Below are the code and all the weights of a small trained network. Each question names an input and a class and asks about switching units off, where a switched-off unit gives its printed mean instead of its output.

import numpy as np


def w(rows, s, z=0):
    codes = np.array(rows[::2]) - 128.0
    scale = np.full(codes.shape[1], s)
    scale[-1] = z or s
    return codes * scale


def f(y):
    return y / 2 * (1 + np.tanh(0.7978845608 * (y + 0.044715 * y**3)))


def log_softmax(a):
    a = a - a.max(-1, keepdims=True)
    return a - np.log(np.exp(a).sum(-1, keepdims=True))


def net(x, mask):
    res = np.array(x, float).reshape(1, 5) / 4 @ E
    y = f(res @ A[0][:, :-1].T + A[0][:, -1])
    res = res + np.where(mask, y, B[0][:, -1]) @ B[0][:, :-1]
    return log_softmax(res[-1] @ U[:, :-1].T + U[:, -1])


A, B = {}, {}
E = w([
[99,71,164,175],'x0',
[77,83,89,117],'x1',
[221,114,139,75],'x2',
[27,134,80,1],'x3',
[149,36,252,78],'x4',
],0.0076)
A[0] = w([
[70,74,50,191,233],'n1',
[213,41,210,217,116],'n2',
[213,102,254,233,118],'n3',
[144,114,33,216,254],'n4',
[34,37,162,106,155],'n5',
[189,158,39,156,127],'n6',
[45,75,83,41,158],'n7',
[187,190,41,161,97],'n8',
[154,246,17,142,193],'n9',
[182,120,74,23,192],'n10',
[58,7,69,156,225],'n11',
],0.0069,0.0057)
B[0] = w([
[124,202,177,222,223],'n1',
[247,45,166,78,216],'n2',
[232,6,197,125,230],'n3',
[174,207,161,241,245],'n4',
[49,167,249,129,192],'n5',
[69,180,71,208,173],'n6',
[127,51,225,92,216],'n7',
[31,211,70,213,175],'n8',
[243,208,53,177,255],'n9',
[255,87,142,76,202],'n10',
[122,146,228,198,213],'n11',
],0.0069,0.0072)
U = w([
[135,196,11,143,149],'0',
[27,100,187,105,88],'1',
[126,170,32,23,107],'2',
[185,101,123,136,28],'3',
[34,50,19,82,1],'4',
[234,2,186,27,236],'5',
[141,144,148,185,157],'6',
],0.0082,0.0064)

Each question gives the input, the list of numbers given to net, and the class t.
The units are the neurons (one row each of A and B). Each row of codes is followed by its name. A weight is (code - 128) times the scale printed after its matrix; where a second scale follows, it is the last column's (A, B and U).
mask holds one flag per neuron, in row order. A switched-off neuron (its flag False) gives its mean, the last column of its row in B, instead of its output. The means were averaged over made-up inputs and are rounded, as every weight is.
A unit's drop is (log p(t) with every unit on - log p(t) with that unit switched off) / (log p(t) with every unit on - log p(t) with every unit switched off).
The circuit of an input: a set's keep is (log p(t) with only the set's units on - log p(t) with every unit switched off) / (log p(t) with every unit on - log p(t) with every unit switched off). Starting from all 11 units, units are removed one at a time, each time the one whose removal leaves the highest keep (on an exact tie, the one counted first), for as long as the keep stays at least 0.8.
circuit, biggest first: the units of the circuit, biggest drop first
most important unit: the unit with the biggest drop
top k neurons: the k neurons with the biggest drops, biggest first
drop of u: that unit's drop, to one decimal
input [-1,8,1,7,-7], class 6: circuit, biggest first	(n11; n1)
input [5,-2,-4,-4,0], class 5: circuit, biggest first	(n3; n2)
input [3,-3,8,5,-4], class 2: circuit, biggest first	(n3; n11; n4)
input [6,3,0,-5,0], class 5: top 2 neurons	(n2; n3)
input [6,8,-2,5,-4], class 1: circuit, biggest first	(n7; n5)
input [-4,8,1,6,-1], class 5: circuit, biggest first	(n7)
input [2,-6,0,-8,-8], class 0: top 2 neurons	(n9; n8)
input [-1,-4,8,5,-3], class 2: top 3 neurons	(n3; n2; n11)
input [6,3,1,6,6], class 1: circuit, biggest first	(n5; n3)
input [-2,-8,-8,7,5], class 1: top 4 neurons	(n3; n2; n5; n9)
input [0,7,-5,6,-8], class 6: top 4 neurons	(n7; n11; n1; n4)
input [3,7,3,8,-4], class 1: top 3 neurons	(n3; n2; n5)
input [-1,4,1,0,-1], class 0: top 2 neurons	(n3; n2)
input [-2,7,-5,0,3], class 1: most important unit	n9
input [8,3,-7,-7,1], class 5: top 2 neurons	(n2; n3)
input [3,6,7,-2,-4], class 0: top 2 neurons	(n3; n7)
input [-5,-8,-8,3,4], class 1: drop of n9	0.5
input [2,5,-3,7,3], class 1: drop of n5	0.2
input [2,-8,-2,-2,-6], class 0: drop of n6	0.0
input [2,-2,-5,7,6], class 1: most important unit	n5
